Here is a tiny trained network, its code and every weight. The questions are about switching its units off for an input and a class, where a switched-off unit gives its printed mean instead of its output.

import numpy as np


def w(rows, s, z=0):
    codes = np.array(rows[::2]) - 128.0
    scale = np.full(codes.shape[1], s)
    scale[-1] = z or s
    return codes * scale


def f(y):
    return y / 2 * (1 + np.tanh(0.7978845608 * (y + 0.044715 * y**3)))


def log_softmax(a):
    a = a - a.max(-1, keepdims=True)
    return a - np.log(np.exp(a).sum(-1, keepdims=True))


def net(x, mask):
    res = np.array(x, float).reshape(1, 4) / 4 @ E
    y = f(res @ A[0][:, :-1].T + A[0][:, -1])
    res = res + np.where(mask, y, B[0][:, -1]) @ B[0][:, :-1]
    return log_softmax(res[-1] @ U[:, :-1].T + U[:, -1])


A, B = {}, {}
E = w([
[136,126,129,124,124,130,122],'x0',
[108,205,218,159,63,3,42],'x1',
[58,238,73,44,26,198,164],'x2',
[104,129,143,122,138,139,129],'x3',
],0.0059)
A[0] = w([
[119,99,71,79,87,222,159,167],'n0',
[81,251,141,108,29,118,115,96],'n1',
[130,177,206,120,88,60,81,170],'n2',
[102,214,144,133,71,105,135,106],'n3',
[125,97,141,146,137,108,126,172],'n4',
[139,16,88,142,202,164,100,186],'n5',
[159,33,122,141,206,155,172,208],'n6',
[108,192,42,120,93,175,171,168],'n7',
[109,178,120,142,87,131,108,130],'n8',
[118,47,139,187,154,85,129,253],'n9',
[131,146,60,93,119,204,161,166],'n10',
[150,116,225,162,132,60,99,126],'n11',
[124,126,197,168,154,12,67,134],'n12',
[137,131,157,136,150,98,130,141],'n13',
],0.012,0.0052)
B[0] = w([
[89,114,94,163,192,148,85,209],'n0',
[148,128,100,4,73,134,138,222],'n1',
[131,132,133,132,35,118,113,230],'n2',
[138,137,109,71,83,119,140,182],'n3',
[147,139,158,147,121,151,139,158],'n4',
[206,145,165,90,165,109,162,221],'n5',
[211,113,141,104,178,105,163,229],'n6',
[59,149,106,115,163,131,85,204],'n7',
[144,121,104,95,111,130,118,159],'n8',
[170,102,188,184,146,111,170,227],'n9',
[58,124,134,135,189,138,104,200],'n10',
[94,138,138,188,68,134,115,216],'n11',
[85,135,121,213,61,149,149,244],'n12',
[135,113,123,151,107,134,125,151],'n13',
],0.027,0.011)
U = w([
[207,76,181,112,198,74,184,248],'0',
[3,108,93,142,208,160,49,146],'1',
[82,111,170,237,76,113,143,87],'2',
[124,139,97,16,77,96,131,40],'3',
],0.0057,0.0016)

Each question gives the input, the list of numbers given to net, and the class t.
The units are the neurons (one row each of A and B). Each row of codes is followed by its name. A weight is (code - 128) times the scale printed after its matrix; where a second scale follows, it is the last column's (A, B and U).
mask holds one flag per neuron, in row order. A switched-off neuron (its flag False) gives its mean, the last column of its row in B, instead of its output. The means were averaged over made-up inputs and are rounded, as every weight is.
A unit's drop is (log p(t) with every unit on - log p(t) with that unit switched off) / (log p(t) with every unit on - log p(t) with every unit switched off).
The circuit of an input: a set's keep is (log p(t) with only the set's units on - log p(t) with every unit switched off) / (log p(t) with every unit on - log p(t) with every unit switched off). Starting from the 12 units with the biggest drops (on a tie, the unit counted first), units are removed one at a time, each time the one whose removal leaves the highest keep (on an exact tie, the one counted first), for as long as the keep stays at least 0.8.
circuit, biggest first: the units of the circuit, biggest drop first
most important unit: the unit with the biggest drop
top k neurons: the k neurons with the biggest drops, biggest first
drop of u: that unit's drop, to one decimal
input [8,0,-2,-7], class 0: circuit, biggest first	n12, n2
input [6,-8,0,-6], class 0: most important unit	n6
input [4,2,1,-4], class 3: top 4 neurons	n12, n9, n11, n0
input [-3,1,6,0], class 3: top 3 neurons	n1, n3, n12
input [5,7,1,-6], class 3: top 3 neurons	n1, n3, n9
input [-7,-5,0,-3], class 0: top 3 neurons	n6, n5, n12
input [-5,-5,1,0], class 1: top 2 neurons	n0, n10
input [-1,1,5,-5], class 3: top 3 neurons	n1, n3, n12
input [8,7,1,-2], class 3: top 3 neurons	n1, n3, n9
input [-1,2,6,6], class 3: drop of n1	0.5
input [-7,5,1,7], class 3: drop of n1	0.8
